Below are the code and all the weights of a small trained network. Each question names an input and a class and asks about switching units off, where a switched-off unit gives its printed mean instead of its output.

import numpy as np


def w(rows, s, z=0):
    codes = np.array(rows[::2]) - 128.0
    scale = np.full(codes.shape[1], s)
    scale[-1] = z or s
    return codes * scale


def f(y):
    return y / 2 * (1 + np.tanh(0.7978845608 * (y + 0.044715 * y**3)))


def log_softmax(a):
    a = a - a.max(-1, keepdims=True)
    return a - np.log(np.exp(a).sum(-1, keepdims=True))


def net(x, mask):
    res = np.array(x, float).reshape(1, 3) / 4 @ E
    y = f(res @ A[0][:, :-1].T + A[0][:, -1])
    res = res + np.where(mask, y, B[0][:, -1]) @ B[0][:, :-1]
    return log_softmax(res[-1] @ U[:, :-1].T + U[:, -1])


A, B = {}, {}
E = w([
[80,57,163,81,97,81,173,149,45,47],'x0',
[215,138,169,105,49,1,85,90,124,140],'x1',
[65,83,193,160,42,99,153,191,197,221],'x2',
],0.0086)
A[0] = w([
[176,185,55,73,174,137,103,98,75,56,102],'n0',
[70,24,139,109,141,58,209,129,54,53,87],'n1',
[80,95,181,142,59,64,124,221,190,205,130],'n2',
[212,123,169,109,75,40,77,83,108,114,146],'n3',
[55,108,205,201,43,112,166,190,211,147,85],'n4',
[26,126,115,142,199,198,174,194,154,103,114],'n5',
[192,208,95,136,156,180,49,115,242,184,100],'n6',
[125,54,171,55,92,115,153,164,52,46,125],'n7',
[188,135,200,76,103,35,40,93,112,119,95],'n8',
[111,50,112,39,98,80,203,153,23,99,93],'n9',
[154,155,105,73,212,127,80,82,83,79,245],'n10',
[174,185,97,74,162,154,84,42,68,58,112],'n11',
[182,172,79,74,197,160,93,101,76,69,110],'n12',
[196,150,150,106,59,72,117,54,94,146,101],'n13',
[124,17,150,95,108,109,196,163,51,86,167],'n14',
[164,144,198,119,88,40,136,88,138,163,110],'n15',
[68,73,134,58,101,142,188,123,63,92,94],'n16',
[212,116,143,139,93,22,25,84,162,127,149],'n17',
[226,178,38,172,144,176,68,99,207,255,109],'n18',
[188,143,90,89,169,154,107,67,45,46,110],'n19',
[72,95,185,127,57,136,165,214,189,186,100],'n20',
[35,95,77,168,206,203,210,120,123,134,96],'n21',
[72,48,162,148,66,143,160,203,212,210,166],'n22',
[107,111,87,214,198,205,225,208,125,109,163],'n23',
[48,84,107,116,204,224,168,150,136,104,160],'n24',
],0.0057,0.012)
B[0] = w([
[140,58,100,89,147,180,130,170,71,188,170],'n0',
[75,106,62,178,106,157,64,155,156,178,164],'n1',
[143,101,171,104,182,121,155,115,83,154,195],'n2',
[156,178,177,96,98,172,133,155,172,72,204],'n3',
[144,66,136,94,153,134,139,158,70,194,170],'n4',
[180,151,148,97,66,196,149,183,158,73,176],'n5',
[72,103,53,196,111,130,50,165,184,190,176],'n6',
[57,134,93,197,131,132,66,111,176,176,176],'n7',
[166,122,135,121,67,233,129,251,151,85,176],'n8',
[97,111,71,200,99,145,53,157,147,172,164],'n9',
[123,100,206,121,177,70,158,34,126,120,249],'n10',
[136,67,151,98,169,159,131,163,79,203,178],'n11',
[135,71,142,95,135,157,134,158,79,181,173],'n12',
[170,137,109,101,70,174,124,205,143,85,165],'n13',
[99,151,127,170,145,86,74,81,186,140,193],'n14',
[150,132,156,95,108,146,126,166,140,117,168],'n15',
[101,123,82,164,97,182,76,206,146,154,147],'n16',
[148,156,191,128,99,158,135,157,156,58,207],'n17',
[61,130,86,181,133,136,41,127,161,175,192],'n18',
[128,63,145,103,163,157,143,162,70,183,177],'n19',
[146,65,139,96,166,153,156,146,54,177,171],'n20',
[183,184,138,96,34,222,128,255,140,79,171],'n21',
[125,77,175,95,197,98,161,74,82,136,213],'n22',
[150,158,186,119,102,160,133,131,167,76,198],'n23',
[149,165,187,112,102,140,132,143,158,81,197],'n24',
],0.0089,0.012)
U = w([
[138,80,140,70,166,133,151,131,46,171,92],'0',
[165,171,144,90,67,152,136,172,159,51,94],'1',
[79,130,98,251,121,128,69,125,165,168,108],'2',
[124,158,169,117,170,84,168,3,149,81,249],'3',
[129,166,75,116,116,108,157,112,105,132,95],'4',
[138,149,75,131,102,106,146,105,98,121,104],'5',
[128,155,87,125,119,107,161,126,118,118,96],'6',
],0.016,0.011)

Each question gives the input, the list of numbers given to net, and the class t.
The units are the neurons (one row each of A and B). Each row of codes is followed by its name. A weight is (code - 128) times the scale printed after its matrix; where a second scale follows, it is the last column's (A, B and U).
mask holds one flag per neuron, in row order. A switched-off neuron (its flag False) gives its mean, the last column of its row in B, instead of its output. The means were averaged over made-up inputs and are rounded, as every weight is.
A unit's drop is (log p(t) with every unit on - log p(t) with that unit switched off) / (log p(t) with every unit on - log p(t) with every unit switched off).
The circuit of an input: a set's keep is (log p(t) with only the set's units on - log p(t) with every unit switched off) / (log p(t) with every unit on - log p(t) with every unit switched off). Starting from the 12 units with the biggest drops (on a tie, the unit counted first), units are removed one at a time, each time the one whose removal leaves the highest keep (on an exact tie, the one counted first), for as long as the keep stays at least 0.8.
units of the circuit, in order: the units of the circuit, biggest drop first
most important unit: the unit with the biggest drop
k most important neurons: the k neurons with the biggest drops, biggest first
drop when u is switched off: that unit's drop, to one decimal
input [-5,-5,5], class 0: most important unit : n22
input [-6,0,-5], class 2: 2 most important neurons : (n6; n18)
input [1,-7,-6], class 1: 4 most important neurons : (n21; n24; n23; n5)
input [-4,-4,1], class 1: 3 most important neurons : (n7; n14; n23)
input [8,3,-7], class 2: 2 most important neurons : (n7; n9)
input [3,-8,7], class 1: 2 most important neurons : (n21; n5)
input [-4,-2,-1], class 2: 4 most important neurons : (n6; n22; n18; n2)
input [2,-7,-6], class 1: 2 most important neurons : (n21; n24)
input [8,-3,7], class 2: 3 most important neurons : (n14; n7; n1)
input [-4,-7,-6], class 1: 4 most important neurons : (n21; n23; n24; n5)
input [-8,-5,8], class 0: 3 most important neurons : (n22; n20; n4)
input [7,5,-3], class 2: drop when n7 is switched off : 0.1
input [6,-6,-4], class 1: drop when n6 is switched off : 0.2
input [-5,-1,5], class 0: units of the circuit, in order : (n22)
input [0,3,4], class 0: drop when n23 is switched off : 0.2
